Below are the code and all the weights of a small trained network. Each question names an input and a target symbol and asks about switching units off, where a switched-off unit gives its printed mean instead of its output.

import numpy as np


def w(rows, s, z=0):
    codes = np.array(rows[::2]) - 128.0
    scale = np.full(codes.shape[1], s)
    scale[-1] = z or s
    return codes * scale


def norm(h):
    return h / np.sqrt((h * h).mean(-1, keepdims=True) + 1e-5)


def f(y):
    return np.maximum(y, 0)


def softmax(a):
    e = np.exp(a - a.max(-1, keepdims=True))
    return e / e.sum(-1, keepdims=True)


def log_softmax(a):
    a = a - a.max(-1, keepdims=True)
    return a - np.log(np.exp(a).sum(-1, keepdims=True))


def net(x, mask):
    ids = ['εηθμξω'.index(c) for c in x.split()]
    T = len(ids)
    res = E[ids] + P[:T]
    r = norm(res)
    for j in range(2):
        rows = slice(2 * j, 2 * j + 2)
        q, k, v = (r @ M[0][rows].T for M in (Q, K, V))
        z = softmax(np.where(np.tri(T) > 0, q @ k.T / 2**0.5, -1e9)) @ v
        o = O[0][rows]
        res = res + np.where(mask[j], z, o[:, -1]) @ o[:, :-1]
    y = f(norm(res) @ A[0][:, :-1].T + A[0][:, -1])
    res = res + np.where(mask[2:26], y, B[0][:, -1]) @ B[0][:, :-1]
    return log_softmax(norm(res)[-1] @ U[:, :-1].T + U[:, -1])


Q, K, V, O, A, B = {}, {}, {}, {}, {}, {}
E = w([
[82,155,95,108,209,189,152,115,94,248],'ε',
[178,112,137,187,147,187,231,60,110,126],'η',
[196,207,115,140,162,140,90,113,19,110],'θ',
[148,83,123,42,169,105,149,107,39,70],'μ',
[92,154,166,134,35,118,127,120,52,136],'ξ',
[121,175,70,93,76,173,126,157,177,24],'ω',
],0.012)
P = w([
[121,95,123,160,159,116,81,150,186,165],'0',
[115,196,8,88,56,92,234,189,95,115],'1',
[95,136,202,146,231,72,136,122,74,98],'2',
[117,70,22,150,144,171,92,73,107,144],'3',
[120,194,61,88,74,112,223,167,118,118],'4',
[107,154,227,133,205,85,128,81,65,123],'5',
[157,64,94,103,155,205,93,112,116,158],'6',
[124,194,69,80,72,138,210,130,97,106],'7',
[122,150,207,96,172,95,132,39,76,130],'8',
[170,91,102,67,158,211,86,126,102,153],'9',
[127,194,100,73,75,134,202,156,139,116],'10',
[92,147,203,147,198,76,124,74,80,99],'11',
],0.014)
Q[0] = w([
[105,161,244,138,222,83,126,85,94,119],'h0',
[214,136,79,154,169,152,53,162,101,136],'h0',
[86,83,117,124,93,123,90,109,95,127],'h1',
[96,151,219,129,213,87,143,74,122,127],'h1',
],0.011)
K[0] = w([
[158,56,124,218,100,64,74,218,160,162],'h0',
[188,194,117,121,127,156,144,95,43,139],'h0',
[143,134,157,91,126,126,91,47,83,156],'h1',
[132,34,119,218,142,94,68,252,182,121],'h1',
],0.011)
V[0] = w([
[93,156,168,180,110,131,199,105,150,185],'h0',
[255,133,134,206,129,125,125,109,104,130],'h0',
[170,191,79,127,177,188,130,137,127,122],'h1',
[130,67,112,110,181,81,152,98,50,145],'h1',
],0.0098)
O[0] = w([
[175,227,104,65,121,192,120,84,132,128,42],'h0',
[208,140,82,146,105,69,109,158,145,154,58],'h0',
[182,93,171,190,83,157,48,156,138,69,254],'h1',
[143,144,255,120,159,117,141,175,212,171,141],'h1',
],0.0095,0.0029)
A[0] = w([
[130,17,137,145,112,171,111,85,96,133,94],'n0',
[129,168,167,173,166,153,103,131,67,179,137],'n1',
[101,164,131,183,51,160,183,118,116,206,66],'n2',
[173,86,115,164,231,141,108,86,110,153,133],'n3',
[100,135,106,59,193,122,190,147,99,154,53],'n4',
[151,114,142,163,139,59,165,120,46,94,88],'n5',
[107,104,105,171,97,178,139,89,142,226,101],'n6',
[106,127,88,132,77,105,142,163,142,118,56],'n7',
[141,155,186,127,122,115,112,66,129,81,105],'n8',
[80,201,118,131,30,92,98,157,62,111,67],'n9',
[145,66,158,163,134,83,66,172,128,163,113],'n10',
[63,154,127,168,24,144,140,167,106,213,25],'n11',
[106,113,67,147,150,139,87,164,129,232,84],'n12',
[117,84,100,105,211,146,84,177,190,122,120],'n13',
[144,87,185,70,203,145,34,103,84,159,44],'n14',
[179,118,53,134,192,160,90,40,130,95,100],'n15',
[183,95,166,103,101,168,165,216,81,160,125],'n16',
[177,197,168,112,134,96,107,157,109,177,38],'n17',
[188,197,92,80,111,97,64,104,114,124,71],'n18',
[133,153,187,118,151,148,97,59,124,93,27],'n19',
[131,132,94,121,57,148,154,101,145,101,51],'n20',
[113,102,131,34,72,84,178,174,88,90,2],'n21',
[155,153,116,125,49,100,246,123,145,150,4],'n22',
[106,144,87,133,104,160,150,226,185,110,73],'n23',
],0.011,0.0079)
B[0] = w([
[144,114,130,186,157,189,99,88,106,116,213],'n0',
[138,111,57,90,84,143,104,105,126,93,210],'n1',
[104,98,139,120,156,65,86,53,95,118,188],'n2',
[130,158,197,80,95,120,142,219,157,170,214],'n3',
[168,147,56,80,173,88,103,42,150,120,188],'n4',
[135,116,95,136,103,147,111,115,147,61,214],'n5',
[164,254,68,141,138,169,159,105,183,112,171],'n6',
[84,183,155,83,161,143,121,141,169,151,167],'n7',
[115,142,102,125,77,120,137,181,175,126,178],'n8',
[130,129,207,139,183,137,189,163,209,216,254],'n9',
[145,158,94,63,115,85,86,76,93,146,190],'n10',
[118,114,191,108,195,51,111,72,158,189,174],'n11',
[55,196,136,115,32,160,123,198,85,57,155],'n12',
[123,71,139,146,119,61,142,128,77,175,191],'n13',
[75,122,164,130,114,196,137,171,113,158,194],'n14',
[119,54,153,160,160,135,111,107,130,139,224],'n15',
[170,116,123,99,151,158,88,60,78,183,236],'n16',
[133,85,78,234,171,151,194,126,142,102,162],'n17',
[156,94,139,172,205,166,165,129,147,168,185],'n18',
[113,223,133,106,52,138,134,162,177,135,154],'n19',
[58,114,138,107,98,121,115,152,141,94,196],'n20',
[206,141,132,186,76,43,49,196,167,115,201],'n21',
[44,22,142,197,122,157,88,159,71,67,184],'n22',
[117,171,91,86,114,156,166,116,139,94,204],'n23',
],0.0094,0.0061)
U = w([
[64,209,145,108,70,143,146,229,128,109,254],'ε',
[185,143,139,216,204,132,198,170,146,166,28],'η',
[193,154,102,135,63,16,80,149,88,121,135],'θ',
[56,87,253,116,188,53,141,160,121,174,81],'μ',
[98,190,97,67,198,89,155,45,107,130,146],'ξ',
[40,59,127,182,139,159,105,110,58,85,112],'ω',
],0.0046,0.001)

Each question gives the input, a string of symbols that net reads in full, and the target symbol t.
The units are the heads (2 rows each of Q, K, V and O) and the neurons (one row each of A and B). Each row of codes is followed by its name. A weight is (code - 128) times the scale printed after its matrix; where a second scale follows, it is the last column's (O, A, B and U).
mask holds one flag per unit, heads first, then neurons. A switched-off unit (its flag False) gives its mean, the last column of its rows in O or B, instead of its output. The means were averaged over made-up inputs and are rounded, as every weight is.
A unit's drop is (log p(t) with every unit on - log p(t) with that unit switched off) / (log p(t) with every unit on - log p(t) with every unit switched off).
The circuit of an input: a set's keep is (log p(t) with only the set's units on - log p(t) with every unit switched off) / (log p(t) with every unit on - log p(t) with every unit switched off). Starting from the 12 units with the biggest drops (on a tie, the unit counted first), units are removed one at a time, each time the one whose removal leaves the highest keep (on an exact tie, the one counted first), for as long as the keep stays at least 0.8.
units of the circuit, in order: the units of the circuit, biggest drop first
k most important neurons: the k neurons with the biggest drops, biggest first
heads that matter: for each layer, one digit per head in row order, 1 if its drop is at least 0.15 and else 0, layers parted by /
drop of u: that unit's drop, to one decimal
input η ω ξ ω ω η ξ η ε ω θ ε, target η: heads that matter : 10
input η ω η ω, target η: units of the circuit, in order : (h0; h1; n18)
input ω θ θ ω ω θ ω η, target ω: heads that matter : 00
input ξ θ ω η ω ξ, target ξ: units of the circuit, in order : (h1; n4)
input μ ξ η ω θ ξ θ μ ω, target μ: units of the circuit, in order : (h1; h0)
input ξ ξ η μ, target μ: units of the circuit, in order : (h1)
input ω η ξ ε ω η ω μ ξ, target ω: heads that matter : 01
input ω η ξ ξ, target ξ: units of the circuit, in order : (h1; n2; n6)
input ξ ω ε η θ μ, target ξ: units of the circuit, in order : (h1; n4)
input ω μ μ ξ η ω θ θ η ε, target ε: 4 most important neurons : (n12; n3; n14; n6)
input ω ω ω ω ω η, target ω: heads that matter : 01
input θ μ ξ ε ε ω, target θ: heads that matter : 10
input η ω μ ω ω ω, target η: units of the circuit, in order : (h0; n18)
input ξ ω η ω ξ ω, target ξ: units of the circuit, in order : (h1)
input η ω ξ ω ξ ε η η ξ, target η: 2 most important neurons : (n18; n17)
input ξ ω μ η μ η ω, target μ: heads that matter : 01
input θ ξ η, target θ: heads that matter : 10
input ε η ξ ω ω ω, target ε: heads that matter : 00
input ε ε ξ θ ω μ, target ε: heads that matter : 00
input ω ξ μ, target ω: heads that matter : 01
input θ ω ξ ξ μ μ ξ ε ω, target θ: units of the circuit, in order : (h0)
input ε η θ ω ω ω ω ξ θ, target ε: 2 most important neurons : (n19; n8)
input ω ω ξ ω μ ε, target ω: drop of h1 : 0.6
input ω θ μ ω ξ η ε ω θ ω ξ ε, target ω: drop of h1 : 0.5
input ω ω ω η ω ω ξ ξ ω, target ω: drop of n2 : 0.0
input η μ ε ξ ω ξ, target η: drop of n18 : 0.1
input ξ θ ξ ξ θ, target η: most important neuron : (n9)
